Each row has a name. After each piece below comes the name of the row it's from, unless a question asks for something else. Each question is about the rows just above it.

z_377: [149 142 132 132  85  86 123 122 157]
z_532: [155 149 153 150 100 173 170 144 163]
z_915: [153 155 173 163 151 169 100 149 144]
z_438: [170 174 155 149 100 163 144 153 150]
z_110: [123 118 173 118  93 139  94  97 144]
z_236: [115 121 139 170  86 120 115 152  79]
z_717: [133 122 113  93  76 167 165 156 148]
z_286: [ 77 173 166 169 143 147  91 162 160]
Which row holds these entries in another order? [100 144 149 150 153 155 163 170 174]	z_438
Put [150 170 174 155 149 100 163 144 153] back in order: which row is it?	z_438
Among the named rows, does one hold [133 122] next to each other, in this order?	yes
Put [ 77  91 143 147 160 162 166 169 173] back in order: which row is it?	z_286
[100 144 149 150 153 155 163 170 173] is which row reordered?	z_532

z_360: [154 151 128 148 130  72 143 135 112 164 101 101 148 145  82 106 135 132
 104 136 118  93 116 139 151 119 167 125 106 123 115 117 115 169]
z_256: [141 142 134 163 120  96 150 145 120 140 107 154 153 155 108 156 158 137
 105 152 118  90 105 118 166 151 164 128  83 128 111 155  91 149]
z_695: [133 136 134 167 112 117 148 143 124 123 113 164 155 157 124 162 155 135
 111 154 124  94 105 108 167 164 155 131  76 131 112 165  85 133]
z_143: [126 142 134 163 120  96 150 145 120 140 107 154 153 155 108 156 158 137
 105 152 132  90 108 118 166 151 144 128  83 128 111 155  91 149]
z_955: [146 146 115 122 125 103 110 108 121 150 112  93 141 131  79  95 123 113
 118 107 138 116 134 159 116  81 127 132 148 125 128  69 159 160]
z_684: [ 93 117 153 123 128 135 118 101 148 115 132 134 115  72 151 148 139 126
 164 136 145 167 130 125 151 104 154 116 143  82 106 119 169 112]
z_626: [154 151 128 148 130  72 143 135 112 164 101 126 148 145  82 135 153 132
 104 136 118  93 116 139 151 119 167 125 106 123 115 117 115 169]
Put [159 160 146 146 115 122 125 103 110 108 121 150 112  93 141 131  79  95
 123 113 118 107 138 116 134 159 116  81 127 132 148 125 128  69] back in order: which row is it?	z_955
Is [125 103 110] printed in one of the named rows, side by side and in this order?	yes
[ 83  90  91  96 105 107 108 108 111 118 120 120 126 128 128 132 134 137
 140 142 144 145 149 150 151 152 153 154 155 155 156 158 163 166] is which row reordered?	z_143
[ 72  82  93 101 104 106 112 115 115 116 117 118 119 123 125 126 128 130
 132 135 135 136 139 143 145 148 148 151 151 153 154 164 167 169] is which row reordered?	z_626

z_774: [114 124 139 126 126 118 132 126 137 122 130 122 130 130 126 128 130 123
 126 128 121 123 128 125 129 123 136 124 112 130 122 126 142 144 127 126
 127 133 129]
z_461: [121 126 110 134 138 140 135 110 123 125 139 134 110 117 132 126 124 138
 135 127 129 137 116 123 138 128 137 140 128 116 143 125 102 130 126 126
 111  97 121]
z_587: [115 123 142 128 125 117 133 123 136 121 130 122 129 125 123 131 130 126
 131 126 117 126 126 130 130 127 136 127 111 133 124 128 141 143 127 126
 127 131 128]
z_575: [ 88 115 135 133 135 119 148  98 142 109 146 121 110 114 125 129 128 132
 137 125 109 130 111 120 145 121 157 137  91 122 136 122 127 165 122 120
 104  98 119]
z_370: [ 88 115 135 134 135 119 148  98 142 109 146 121 110 114 125 129 128 132
 137 125 109 131 111 120 146 121 157 136  91 122 137 121 127 165 122 120
 105  98 119]
z_941: [ 89 115 136 135 134 118 148  96 141 108 146 121 109 110 123 131 127 133
 141 124 107 133 110 123 146 123 157 139  90 124 137 123 126 165 122 120
 104  97 119]
z_679: [116 124 142 129 124 117 133 121 136 120 131 122 128 121 123 133 130 127
 134 125 115 128 126 132 131 129 135 128 111 134 125 129 140 142 126 126
 127 130 127]
z_206: [125 126 129 136 127 129 133 110 125 122 134 129 116 107 122 136 126 137
 146 122 117 141 120 138 136 138 131 139 123 131 137 132 117 130 127 126
 121 111 123]
z_29: [122 125 112 135 136 139 135 110 123 125 138 134 110 115 130 127 124 138
 137 127 127 138 117 125 139 129 135 140 129 118 143 125 103 129 126 126
 112  98 121]
z_852: [102 121 113 130 143 135 142 111 134 120 143 129 111 128 135 118 125 131
 124 131 129 126 114 109 141 115 149 134 113 110 140 116 111 147 124 124
 104  95 121]
z_220: [138 120 111 126 126 129 133 126 132 117 116 110 137 134 125 131 125 122
 137 122 138 142 122 130 127 127 107 129 129 136 121 123 117 136 139 146
 123 131 136]
Among the named rows, does one hold [130 123 126] next to each other, in this order?	yes
Among the named rows, does one hold [126 128 130] next to each other, in this order?	yes
Among the named rows, does one hold [110 122 146 123 157] next to each other, in this order?	no
Does one of the named rows hold [127 124 138 137 127] side by side, in this order?	yes
Put [142 111 124 115 111 135 118 121  95 111 126 113 120 134 116 147 110 124
 134 113 140 129 125 143 104 128 141 131 131 129 143 124 149 121 102 114
 130 109 135] back in order: which row is it?	z_852
[117 130 127 126 121 111 123 125 126 129 136 127 129 133 110 125 122 134
 129 116 107 122 136 126 137 146 122 117 141 120 138 136 138 131 139 123
 131 137 132] is which row reordered?	z_206
Put [107 110 111 116 117 117 120 121 122 122 122 123 123 125 125 126 126 126
 127 127 129 129 129 130 131 131 132 133 134 136 136 136 137 137 138 138
 139 141 146] back in order: which row is it?	z_206

z_664: [126 117 146 103 129 114]
z_406: [128 128 131 126 133 128]
z_183: [ 96 138 113 111 124 101]
z_576: [131 118 124 134 117 136]
z_715: [131 122 126 133 120 135]
z_818: [136 118 134 124 116 131]
z_791: [139 132 131 130 123 128]
z_378: [134 124 118 136 118 131]
z_131: [128 114 169  80 128 114]
z_361: [123 140 128 136 139 122]
z_192: [ 97 135 112 112 124 105]
[117 118 124 131 134 136] is which row reordered?	z_576
Among the named rows, does one hold [146 103] next to each other, in this order?	yes
[134 124 131 117 136 118] is which row reordered?	z_576

z_65: [123 132 159 146 134 120  92 155 119 154]
z_531: [155 120 131  92 123 159 154 134 119 146]
z_817: [104  74 145 120 141 159  97 154 123 144]
z_240: [154 159 145 120 123 142  97 104  74 144]
Is [145 119 123] printed in one of the named rows, side by side and in this order?	no
[146 119 134 154 159 123  92 131 120 155] is which row reordered?	z_531
Does one of the named rows hold [ 74 104  97] side by side, in this order?	no
Among the named rows, does one hold [160 146 134] next to each other, in this order?	no
Which row holds these entries in another order? [144 123 154  97 159 141 120 145  74 104]	z_817

z_742: [134 145 139 143 125  87 140 136 142 133 110 128 126 119 128 125 123 118]
z_247: [103 127 131 136 157 142 129  99 101 111 147 122 112 106 131 131 156 103]
z_416: [106 111 131 157 136 157 129 131 131 112 142 101 127 103 103 147 122  99]
z_988: [131 150 135 142 142 117 131 128 132 128 128 129 114  93 129 131 126 107]
z_235: [175 167 131 148 131 105 126 165 172 149 104 134 114  99 125 136  97 117]
Does one of the named rows hold [129 157] side by side, in this order?	no
[ 93 107 114 117 126 128 128 128 129 129 131 131 131 132 135 142 142 150] is which row reordered?	z_988
Does one of the named rows hold [114  92 129 131] side by side, in this order?	no
Does one of the named rows hold [131 131] side by side, in this order?	yes
Put [ 99 101 103 103 106 111 112 122 127 129 131 131 131 136 142 147 156 157] back in order: which row is it?	z_247
Does one of the named rows hold [129  99] side by side, in this order?	yes

z_293: [115 140 131 129 146 113 130 122 176 127 138 101 148 147 132 111 119 141
 131 151 151 101 133 122 121 111 150 133 131 116 120 115 125 126 128 126
 136]
z_861: [134 126 127 122 138 120 135 144 127 130 141 176 118 129 130 132 104 141
 124 128 122 121 117 138 129 130 136 132 128 147 124 129 134 121 135 143
 136]
z_203: [127 129 138 141 135 124 132 121 176 134 127 104 147 141 144 120 122 129
 128 128 124 121 129 130 136 116 132 135 136 138 118 143 130 126 122 130
 134]
z_153: [136 123 129 119 132 129 118 130 176 131 123 110 136 119 126 130 117 118
 124 123 128 123 121 136 130 126 130 120 136 130 117 127 135 117 126 120
 124]
Is [110 136] printed in one of the named rows, side by side and in this order?	yes
[136 136 124 136 119 117 176 123 130 126 123 119 129 130 126 126 117 128
 132 120 123 130 130 121 117 136 110 120 127 130 131 118 118 129 124 135
 123] is which row reordered?	z_153
Does one of the named rows hold [124 147 128 132] side by side, in this order?	no
Put [134 127 129 138 141 135 124 132 121 176 134 127 104 147 141 144 120 122
 129 128 128 124 121 129 130 136 116 132 135 136 138 118 143 130 126 122
 130] back in order: which row is it?	z_203
Which row holds these entries in another order? [135 117 126 120 124 136 123 129 119 132 129 118 130 176 131 123 110 136
 119 126 130 117 118 124 123 128 123 121 136 130 126 130 120 136 130 117
 127]	z_153
Which row holds these entries in another order? [134 130 122 126 130 143 118 138 136 135 132 116 136 130 129 121 124 128
 128 129 122 120 144 141 147 104 127 134 176 121 132 124 135 141 138 129
 127]	z_203
Put [127 141 130 136 132 122 121 147 118 120 116 134 136 129 129 141 130 128
 138 143 135 132 104 126 176 122 130 124 134 144 124 138 127 121 129 135
 128] back in order: which row is it?	z_203

z_411: [104 128 136 159 122 134 128 122 127 135 150 138 127 148 126 125 122 124
 121 142 126 145 126 131 130 141 121 114 137 118 122 120]
z_919: [117 133  89 108 126 137 129 125 121 131 145 133 128 138 144 139 125 131
 176 141 120 137 131 116 128 134 145 106 133 129 151 124]
z_62: [127 126 158 127 139 116 128 131 131 128 119 127 126 151 124 124 129 134
 115 129 130 149 127 134 127 144 128 131 124 135 131 128]
z_968: [112 118 147 122 134 123 128 110 132 136 120 124 154 124 127 122 117 131
 126 130 119 106 103 104 113 132 128 130 126 123 125 160]
z_972: [156 132 120 137 126 119 125 133 126 123 127 119 126 152 134 132 136 123
 149 112 124 151 127 127 126 143 117 123 121 123 114 136]
z_885: [147 125 120 154 131 106 128 130 124 124 160 123 128 113 127 130 132 134
 122 118 122 113 126 123 126 117 110 104 119 136 103 132]
z_60: [152 125 118 127 129 144 122 130 135 122 125 120 123 144 127 130 133 125
 123 108 124 140 128 124 126 136 130 135 116 118 134 131]
z_558: [152 125 118 127 129 144 122 130 135 122 125 120 123 144 127 130 133 125
 123 108 124 140 128 124 126 136 130 135 129 117 145 128]
z_994: [152 125 118 127 129 144 122 130 135 122 125 120 123 144 127 130 133 125
 123 108 134 140 128 124 126 136 130 135 116 118 134 131]
Does one of the named rows hold [145 106 133 128] side by side, in this order?	no
Put [132 103 136 119 104 110 117 126 123 126 113 122 118 122 134 132 130 127
 113 128 123 160 124 124 130 128 106 131 154 120 125 147] back in order: which row is it?	z_885
Does one of the named rows hold [131 126] side by side, in this order?	yes
Is [136 131] printed in one of the named rows, side by side and in this order?	no
Is [144 127] printed in one of the named rows, side by side and in this order?	yes

z_605: [131  77 128 140]
z_766: [131 141  77 128]
z_590: [130 123 128 129]
Is [131  77] printed in one of the named rows, side by side and in this order?	yes
Put [ 77 128 131 141] back in order: which row is it?	z_766
Put [129 128 130 123] back in order: which row is it?	z_590

z_366: [121  78 132 121]
z_623: [157 119 119 115]
z_743: [125 121 103 113]
z_259: [125 122 113 103]
z_571: [143 118 136 127]
z_840: [106  78 132 121]
z_560: [ 91 125  99 119]
z_294: [115 171 127 140]
Among the named rows, does one hold [118 136 127] next to each other, in this order?	yes
Among the named rows, does one hold [126 140] next to each other, in this order?	no
Does one of the named rows hold [ 78 131 121] side by side, in this order?	no
[115 119 119 157] is which row reordered?	z_623
Put [113 103 121 125] back in order: which row is it?	z_743
Does one of the named rows hold [121  78] side by side, in this order?	yes
[115 127 140 171] is which row reordered?	z_294

z_553: [129 111  85 127 126 169  91 115 112 139 156 132 107 127 105 135 111 134
 104  95 149 136 101 128 118 119 132 144  96 127 115 151 108 130 123 129
 104 121 162 119 141 114]
z_116: [ 85 124 141 123 124 108 142 135 142  99 111 147 134 144 140 122 138 145
 141 151 106 167 142 126 135 150 112 114 135 128 128 143 127 121 135 133
 121 130 118 124 157 152]
z_751: [ 92 111 119 125 138 172 109 168 130 103  88 126 127 124 131 143 109  79
 136 134 158 123  99 132 152 166 154 147 130 128 125 156 119 129 129 130
 107 125 106 117 119 109]
z_581: [134 113 119 130 130 124 109 147 137 119 146 134 128 160 139 127  83 151
 128 144 117 145 101 130 138 142 109 121 138 130 117 136 128 126 128 127
 114 108 133 118 170 108]
z_311: [137 136 151 124 133 135 119 123 123 126  94 131 135 125 139 126 118  95
 156 124 122 125 118 125 124 125 141 109 136 125 145 114 143 124 138 130
 152 140 104 150 120 148]
z_193: [121 113 128 125 134 169 132 138 134 143 140 137 127 144 127 133 114 132
 130 132 101 148 138 127 137 137 121  98 122 126  77 144 112 135 128 127
  98  81 138 126 159  95]
z_620: [152 140 130 143 135 145 118  99 122 128 124 135 106 135 135 121 108 134
 150 157 144 124 142 124 138 127 111 128 142 167 147 112 152 133 114 121
 142 141  85 141 126 123]
z_278: [129 135 102 126 124 123 107 108 143 125 111 134 118 145 150 129 118 111
 119 154 150 140 111 126 117 113 118 164 110 127 145 114 142 133 125 128
 162 143 109 117 153 153]
z_494: [ 85 124 141 123 124 108 142 135 142  99 111 147 134 144 140 122 138 145
 141 151 106 167 142 126 135 150 112 114 135 128 128 143 127 121 135 133
 121 130 138 130 167 122]
z_479: [120 131 152 131 115 104 132 109 105 138  90 145 122 137 108 113 140 116
 157  90  96 169 137 128 118 133 120  73 127 128 121 136 115 131 132 128
 119 131 136 152 166 127]
Put [114 129 111  85 127 126 169  91 115 112 139 156 132 107 127 105 135 111
 134 104  95 149 136 101 128 118 119 132 144  96 127 115 151 108 130 123
 129 104 121 162 119 141] back in order: which row is it?	z_553
Is [142 126 135 150] printed in one of the named rows, side by side and in this order?	yes
Does one of the named rows hold [118 130 121] side by side, in this order?	no
Which row holds these entries in another order? [ 85  99 106 108 111 112 114 118 121 121 122 123 124 124 124 126 127 128
 128 130 133 134 135 135 135 135 138 140 141 141 142 142 142 143 144 145
 147 150 151 152 157 167]	z_116
Is [122 128] printed in one of the named rows, side by side and in this order?	yes

z_773: [125 129 144 126 145 142 123 155 146 129 164 139 136 112 159 131]
z_31: [126 128 133 112 113 151 134 170 135 123 149 152 142 127 154 106]
z_496: [124 128 146 111 135 150 122 178 145 121 163 145 143 110 168 109]
z_850: [126 129 137 110 111 150 139 167 130 124 139 154 144 136 144 106]
z_32: [127 101 121 116 157 126 137 159 116 126 159 135 148 134 118 171]
z_92: [123 142 164 136 126 139 155 111 129 125 146 131 145 159 144 129]
z_700: [126 137 171 127 159 126 116 159 118 135 101 121 148 157 135 116]
z_858: [131 128  94 168 107 127 170  86 133 146 139 143 116 149 105 170]
z_784: [153 136 127 144 146 108 141 140 116 131 128 123 125 128 152 139]
z_397: [127 128 117 154 132 133 149 112 146 139 163 141 122 121 133 161]
z_621: [127 127 123 159 151 129 130 121 150 139 165 128 121 115 150 160]
[171 118 134 148 135 159 126 116 159 137 126 157 116 121 101 127] is which row reordered?	z_32
Among the named rows, does one hold [121 148 158 135] next to each other, in this order?	no
Is [145 143 110 168] printed in one of the named rows, side by side and in this order?	yes
Is [121 145 178] printed in one of the named rows, side by side and in this order?	no
Does one of the named rows hold [146 139 143 116 149] side by side, in this order?	yes
[116 126 137 171 127 159 126 116 159 118 135 101 121 148 157 135] is which row reordered?	z_700
Which row holds these entries in another order? [145 142 123 155 146 129 164 139 136 112 159 131 125 129 144 126]	z_773

